Below are the code and all the weights of a small trained network. Each question names an input and a target symbol and asks about switching units off, where a switched-off unit gives its printed mean instead of its output.

import numpy as np


def w(rows, s, z=0):
    codes = np.array(rows[::2]) - 128.0
    scale = np.full(codes.shape[1], s)
    scale[-1] = z or s
    return codes * scale


def norm(h):
    return h / np.sqrt((h * h).mean(-1, keepdims=True) + 1e-5)


def f(y):
    return np.maximum(y, 0)


def softmax(a):
    e = np.exp(a - a.max(-1, keepdims=True))
    return e / e.sum(-1, keepdims=True)


def log_softmax(a):
    a = a - a.max(-1, keepdims=True)
    return a - np.log(np.exp(a).sum(-1, keepdims=True))


def net(x, mask):
    ids = ['ΓΔΛΠΦαζημτψ'.index(c) for c in x.split()]
    T = len(ids)
    res = E[ids] + P[:T]
    u = 0
    for l in range(2):
        q, k, v = (norm(res) @ M[l].T for M in (Q, K, V))
        z = softmax(np.where(np.tri(T) > 0, q @ k.T / 2**0.5, -1e9)) @ v
        res = res + np.where(mask[u], z, O[l][:, -1]) @ O[l][:, :-1]
        u += 1
        y = f(norm(res) @ A[l][:, :-1].T + A[l][:, -1])
        res = res + np.where(mask[u : u + 16], y, B[l][:, -1]) @ B[l][:, :-1]
        u += 16
    return log_softmax(norm(res)[-1] @ U[:, :-1].T + U[:, -1])


Q, K, V, O, A, B = {}, {}, {}, {}, {}, {}
E = w([
[80,110,118,190,37],'Γ',
[2,184,34,118,148],'Δ',
[147,159,169,169,244],'Λ',
[99,191,164,59,228],'Π',
[142,48,103,160,57],'Φ',
[60,93,96,113,241],'α',
[84,76,112,1,7],'ζ',
[145,232,143,166,147],'η',
[192,192,148,148,123],'μ',
[171,178,166,66,137],'τ',
[189,137,169,71,133],'ψ',
],0.014)
P = w([
[203,167,31,65,114],'0',
[188,162,58,84,119],'1',
[189,169,77,82,120],'2',
[179,155,97,98,123],'3',
[171,159,116,106,128],'4',
[159,157,135,116,128],'5',
[152,157,158,126,128],'6',
[129,149,175,142,117],'7',
[115,154,197,152,113],'8',
[91,155,217,175,99],'9',
[76,144,233,185,95],'10',
[62,135,255,197,87],'11',
],0.0079)
Q[0] = w([
[208,142,200,166,253],'0.h1',
[43,122,184,115,69],'0.h1',
],0.023)
K[0] = w([
[250,204,251,89,56],'0.h1',
[41,119,149,173,140],'0.h1',
],0.023)
V[0] = w([
[93,196,81,70,78],'0.h1',
[118,106,2,114,176],'0.h1',
],0.01)
O[0] = w([
[92,233,123,187,176,253],'0.h1',
[16,3,150,212,135,93],'0.h1',
],0.0043,0.005)
A[0] = w([
[109,126,98,186,161,133],'0.n1',
[209,149,27,143,133,106],'0.n2',
[198,37,188,177,97,79],'0.n3',
[50,59,203,24,45,3],'0.n4',
[188,144,240,193,186,128],'0.n5',
[161,55,192,204,237,208],'0.n6',
[247,85,109,187,102,128],'0.n7',
[200,123,139,97,116,105],'0.n8',
[131,128,113,121,83,40],'0.n9',
[138,94,150,96,94,187],'0.n10',
[124,96,108,91,32,43],'0.n11',
[158,67,157,200,89,158],'0.n12',
[202,130,51,105,175,65],'0.n13',
[187,157,27,130,208,176],'0.n14',
[121,127,109,161,80,1],'0.n15',
[184,113,29,108,107,73],'0.n16',
],0.013,0.0038)
B[0] = w([
[114,131,152,150,168,178],'0.n1',
[127,108,89,111,95,200],'0.n2',
[78,157,165,111,25,155],'0.n3',
[110,4,34,153,110,175],'0.n4',
[159,160,118,151,210,253],'0.n5',
[152,120,131,91,244,182],'0.n6',
[115,140,127,210,98,164],'0.n7',
[162,96,133,134,97,179],'0.n8',
[139,113,115,129,110,141],'0.n9',
[133,100,142,117,109,157],'0.n10',
[145,61,112,159,72,171],'0.n11',
[67,180,193,111,93,180],'0.n12',
[122,141,157,98,77,181],'0.n13',
[142,183,90,88,127,254],'0.n14',
[135,112,169,103,116,153],'0.n15',
[82,117,144,140,115,150],'0.n16',
],0.03,0.0076)
Q[1] = w([
[248,212,98,136,150],'1.h1',
[83,96,202,239,250],'1.h1',
],0.019)
K[1] = w([
[254,176,165,133,140],'1.h1',
[84,146,118,163,212],'1.h1',
],0.028)
V[1] = w([
[99,126,173,2,177],'1.h1',
[179,74,195,80,75],'1.h1',
],0.032)
O[1] = w([
[114,81,180,249,211,87],'1.h1',
[197,107,189,135,185,2],'1.h1',
],0.019,0.0072)
A[1] = w([
[171,163,67,198,90,69],'1.n1',
[165,99,59,230,95,70],'1.n2',
[155,106,127,129,164,114],'1.n3',
[201,122,113,179,49,47],'1.n4',
[250,97,182,76,121,1],'1.n5',
[55,115,113,175,109,12],'1.n6',
[33,92,97,126,139,99],'1.n7',
[89,195,216,150,143,136],'1.n8',
[178,49,104,164,151,124],'1.n9',
[83,125,156,115,91,130],'1.n10',
[167,142,140,118,82,122],'1.n11',
[157,103,159,171,70,143],'1.n12',
[91,66,97,196,162,76],'1.n13',
[178,121,139,82,123,82],'1.n14',
[131,84,149,116,99,123],'1.n15',
[60,154,119,162,140,42],'1.n16',
],0.022,0.006)
B[1] = w([
[106,99,178,120,149,195],'1.n1',
[141,129,52,146,148,161],'1.n2',
[144,150,146,116,153,181],'1.n3',
[119,187,76,106,174,192],'1.n4',
[170,102,254,108,79,254],'1.n5',
[173,167,121,100,177,187],'1.n6',
[68,122,185,133,121,222],'1.n7',
[136,109,65,127,130,206],'1.n8',
[121,153,140,89,93,182],'1.n9',
[128,137,135,154,175,197],'1.n10',
[154,137,132,92,133,205],'1.n11',
[150,116,136,185,123,186],'1.n12',
[179,97,113,83,87,174],'1.n13',
[121,106,167,138,139,198],'1.n14',
[135,104,118,171,141,175],'1.n15',
[82,121,138,138,92,205],'1.n16',
],0.057,0.0089)
U = w([
[88,32,136,41,199,2],'Γ',
[10,176,164,137,134,172],'Δ',
[166,195,105,145,244,152],'Λ',
[105,77,118,87,163,67],'Π',
[128,151,127,127,121,33],'Φ',
[124,82,155,253,160,128],'α',
[143,62,57,119,63,218],'ζ',
[143,238,86,20,81,23],'η',
[156,205,87,203,60,169],'μ',
[168,116,224,92,115,215],'τ',
[126,132,126,132,126,48],'ψ',
],0.013,0.005)

Each question gives the input, a string of symbols that net reads in full, and the target symbol t.
The units are the heads (2 rows each of Q, K, V and O) and the neurons (one row each of A and B). Each row of codes is followed by its name. A weight is (code - 128) times the scale printed after its matrix; where a second scale follows, it is the last column's (O, A, B and U).
mask holds one flag per unit, layer by layer, with each layer's heads first. A switched-off unit (its flag False) gives its mean, the last column of its rows in O or B, instead of its output. The means were averaged over made-up inputs and are rounded, as every weight is.
A unit's drop is (log p(t) with every unit on - log p(t) with that unit switched off) / (log p(t) with every unit on - log p(t) with every unit switched off).
The circuit of an input: a set's keep is (log p(t) with only the set's units on - log p(t) with every unit switched off) / (log p(t) with every unit on - log p(t) with every unit switched off). Starting from the 12 units with the biggest drops (on a tie, the unit counted first), units are removed one at a time, each time the one whose removal leaves the highest keep (on an exact tie, the one counted first), for as long as the keep stays at least 0.8.
circuit, biggest first: the units of the circuit, biggest drop first
most important unit: the unit with the biggest drop
top k neurons: the k neurons with the biggest drops, biggest first
top k neurons in layer l: the k neurons of layer l with the biggest drops, biggest first
input ψ Γ Γ η ψ Γ η α α, target Δ: top 2 neurons -> 0.n5, 0.n14
input Γ η η Δ, target Δ: most important unit -> 0.h1
input η Δ μ Γ Γ τ Γ Γ Γ Π, target ζ: circuit, biggest first -> 1.n13, 1.h1, 1.n8, 0.n7
input ζ Π Δ Π, target ζ: circuit, biggest first -> 1.h1, 1.n13, 1.n5
input Γ τ Γ μ, target Λ: top 2 neurons -> 0.n2, 0.n7
input η μ Π Π, target η: circuit, biggest first -> 0.n7, 1.h1
input η μ ζ η, target η: top 3 neurons in layer 0 -> 0.n14, 0.n8, 0.n7
input Φ Φ η η η Γ Π α, target Γ: top 4 neurons -> 1.n13, 0.n6, 0.n2, 1.n5
input ψ Δ Γ Γ μ Δ Γ α τ η, target Λ: top 2 neurons in layer 0 -> 0.n11, 0.n5
input η α Γ τ η Π, target Λ: top 3 neurons in layer 0 -> 0.n14, 0.n8, 0.n11
input η η η η μ τ η Π α, target Δ: top 3 neurons in layer 1 -> 1.n7, 1.n16, 1.n5
input Π Γ Δ ζ ζ α Γ η τ μ, target Λ: top 2 neurons -> 0.n7, 0.n11
input Λ Δ α ψ ζ ψ μ τ Γ Π μ Π, target η: top 2 neurons -> 0.n14, 0.n8
input η η α Π η ψ α Γ ζ η α Π, target Δ: top neuron -> 0.n5
input Δ Φ α τ Φ, target α: top 3 neurons -> 0.n4, 0.n3, 0.n12
input η η η η Γ ζ η Γ η τ Φ, target μ: top 3 neurons in layer 1 -> 1.n12, 1.n5, 1.n4
input Γ Λ Π α, target Γ: top 2 neurons -> 0.n6, 1.n13
input η Γ τ Π ζ ψ α Γ ψ Γ Φ, target α: top 3 neurons -> 0.n4, 0.n12, 0.n3
input Λ Γ Π Λ Δ η τ η η, target Λ: top 3 neurons in layer 0 -> 0.n8, 0.n11, 0.n5
input μ η Γ η Φ Γ μ τ Γ α Π Δ, target Δ: most important unit -> 1.h1
input α Δ Γ Φ, target Δ: top 2 neurons -> 0.n6, 0.n14
input Γ τ ζ α, target Λ: top 3 neurons -> 0.n14, 0.n11, 1.n5
